Below are the code and all the weights of a small trained network. Each question names an input and a target symbol and asks about switching units off, where a switched-off unit gives its printed mean instead of its output.

import numpy as np


def w(rows, s, z=0):
    codes = np.array(rows[::2]) - 128.0
    scale = np.full(codes.shape[1], s)
    scale[-1] = z or s
    return codes * scale


def f(y):
    return y / 2 * (1 + np.tanh(0.7978845608 * (y + 0.044715 * y**3)))


def softmax(a):
    e = np.exp(a - a.max(-1, keepdims=True))
    return e / e.sum(-1, keepdims=True)


def log_softmax(a):
    a = a - a.max(-1, keepdims=True)
    return a - np.log(np.exp(a).sum(-1, keepdims=True))


def net(x, mask):
    ids = ['αγδεπσψ'.index(c) for c in x.split()]
    T = len(ids)
    res = E[ids] + P[:T]
    r = res
    for j in range(3):
        rows = slice(2 * j, 2 * j + 2)
        q, k, v = (r @ M[0][rows].T for M in (Q, K, V))
        z = softmax(np.where(np.tri(T) > 0, q @ k.T / 2**0.5, -1e9)) @ v
        o = O[0][rows]
        res = res + np.where(mask[j], z, o[:, -1]) @ o[:, :-1]
    y = f(res @ A[0][:, :-1].T + A[0][:, -1])
    res = res + np.where(mask[3:7], y, B[0][:, -1]) @ B[0][:, :-1]
    return log_softmax(res[-1] @ U[:, :-1].T + U[:, -1])


Q, K, V, O, A, B = {}, {}, {}, {}, {}, {}
E = w([
[157,112,123,120],'α',
[160,83,97,180],'γ',
[14,141,122,53],'δ',
[5,201,175,171],'ε',
[160,140,35,222],'π',
[95,8,92,153],'σ',
[174,104,95,105],'ψ',
],0.017)
P = w([
[174,243,143,255],'0',
[193,173,176,58],'1',
[183,168,170,56],'2',
[176,126,145,83],'3',
[190,118,135,102],'4',
[179,128,135,91],'5',
[180,153,145,80],'6',
[205,139,140,105],'7',
[191,117,127,109],'8',
[195,139,144,117],'9',
[188,135,141,108],'10',
[212,148,141,104],'11',
[172,165,156,105],'12',
[183,131,138,124],'13',
],0.0074)
Q[0] = w([
[2,137,137,52],'H1',
[168,122,81,45],'H1',
[95,144,179,198],'H2',
[91,69,99,178],'H2',
[30,158,149,176],'H3',
[27,169,179,135],'H3',
],0.0083)
K[0] = w([
[169,114,164,115],'H1',
[92,102,131,147],'H1',
[156,121,76,43],'H2',
[125,167,117,136],'H2',
[146,83,136,8],'H3',
[132,72,102,111],'H3',
],0.016)
V[0] = w([
[88,12,135,164],'H1',
[156,52,162,134],'H1',
[156,152,12,80],'H2',
[238,253,74,198],'H2',
[103,155,96,221],'H3',
[92,162,1,147],'H3',
],0.0078)
O[0] = w([
[119,31,166,202,110],'H1',
[254,94,156,208,113],'H1',
[191,64,29,61,163],'H2',
[218,168,83,213,255],'H2',
[44,129,144,200,228],'H3',
[22,43,37,154,203],'H3',
],0.0091,0.0073)
A[0] = w([
[152,80,162,98,188],'N1',
[135,152,244,177,3],'N2',
[98,179,133,148,132],'N3',
[205,147,111,163,71],'N4',
],0.011,0.0029)
B[0] = w([
[44,16,99,135,131],'N1',
[114,3,19,155,129],'N2',
[255,169,196,86,164],'N3',
[177,130,194,14,253],'N4',
],0.0084,0.0059)
U = w([
[145,164,170,131,40],'α',
[161,159,182,178,33],'γ',
[29,180,70,50,121],'δ',
[57,254,195,211,253],'ε',
[88,233,13,167,74],'π',
[104,110,172,171,175],'σ',
[147,147,122,66,209],'ψ',
],0.0073,0.0036)

Each question gives the input, a string of symbols that net reads in full, and the target symbol t.
The units are the heads (2 rows each of Q, K, V and O) and the neurons (one row each of A and B). Each row of codes is followed by its name. A weight is (code - 128) times the scale printed after its matrix; where a second scale follows, it is the last column's (O, A, B and U).
mask holds one flag per unit, heads first, then neurons. A switched-off unit (its flag False) gives its mean, the last column of its rows in O or B, instead of its output. The means were averaged over made-up inputs and are rounded, as every weight is.
A unit's drop is (log p(t) with every unit on - log p(t) with that unit switched off) / (log p(t) with every unit on - log p(t) with every unit switched off).
The circuit of an input: a set's keep is (log p(t) with only the set's units on - log p(t) with every unit switched off) / (log p(t) with every unit on - log p(t) with every unit switched off). Starting from all 7 units, units are removed one at a time, each time the one whose removal leaves the highest keep (on an exact tie, the one counted first), for as long as the keep stays at least 0.8.
units of the circuit, in order: the units of the circuit, biggest drop first
unit that matters most: the unit with the biggest drop
k most important neurons: the k neurons with the biggest drops, biggest first
heads that matter: for each layer, one digit per head in row order, 1 if its drop is at least 0.15 and else 0, layers parted by /
drop of u: that unit's drop, to one decimal
input π ψ ψ ψ, target π: units of the circuit, in order => (H3 H2)
input σ σ δ σ γ, target σ: heads that matter => 110
input ε ψ γ ψ ψ π ε ε σ, target ε: units of the circuit, in order => (H2 H3)
input ε ψ π, target ε: units of the circuit, in order => (H3 H2)
input δ ψ ψ, target δ: units of the circuit, in order => (H2 H1)
input σ ψ ψ σ ψ ε σ ψ, target σ: units of the circuit, in order => (H1 H2 N1)
input π δ γ α σ, target π: units of the circuit, in order => (H3 H2)
input δ π ψ, target δ: units of the circuit, in order => (H1 H3)
input π γ π ψ ε ε ψ σ, target π: 2 most important neurons => (N4 N3)
input σ σ σ σ, target σ: units of the circuit, in order => (H1 N1)
input π ψ γ ψ σ π π γ ψ ψ ψ α ψ ψ, target π: units of the circuit, in order => (H3 N4)
input π π π ε, target π: unit that matters most => H2
input ε α γ, target ε: units of the circuit, in order => (H2 H3)
input ψ ψ π, target ψ: units of the circuit, in order => (N4 H2)
input σ ψ γ π ψ σ ψ ψ, target σ: unit that matters most => H1
input π γ ψ σ ψ σ α, target σ: units of the circuit, in order => (H1 H3)
input π σ α, target π: heads that matter => 001
input ε ψ γ π, target ε: drop of N4 => 0.0
input ε ψ α ψ ψ ψ, target ε: drop of H3 => 0.1
input ε π γ γ δ π ψ σ, target ε: drop of H2 => 0.5
input ε ψ ψ π σ γ ψ σ γ σ ψ ψ, target ε: drop of H2 => 0.4
input ε δ π γ ψ δ π σ γ, target ε: unit that matters most => H3
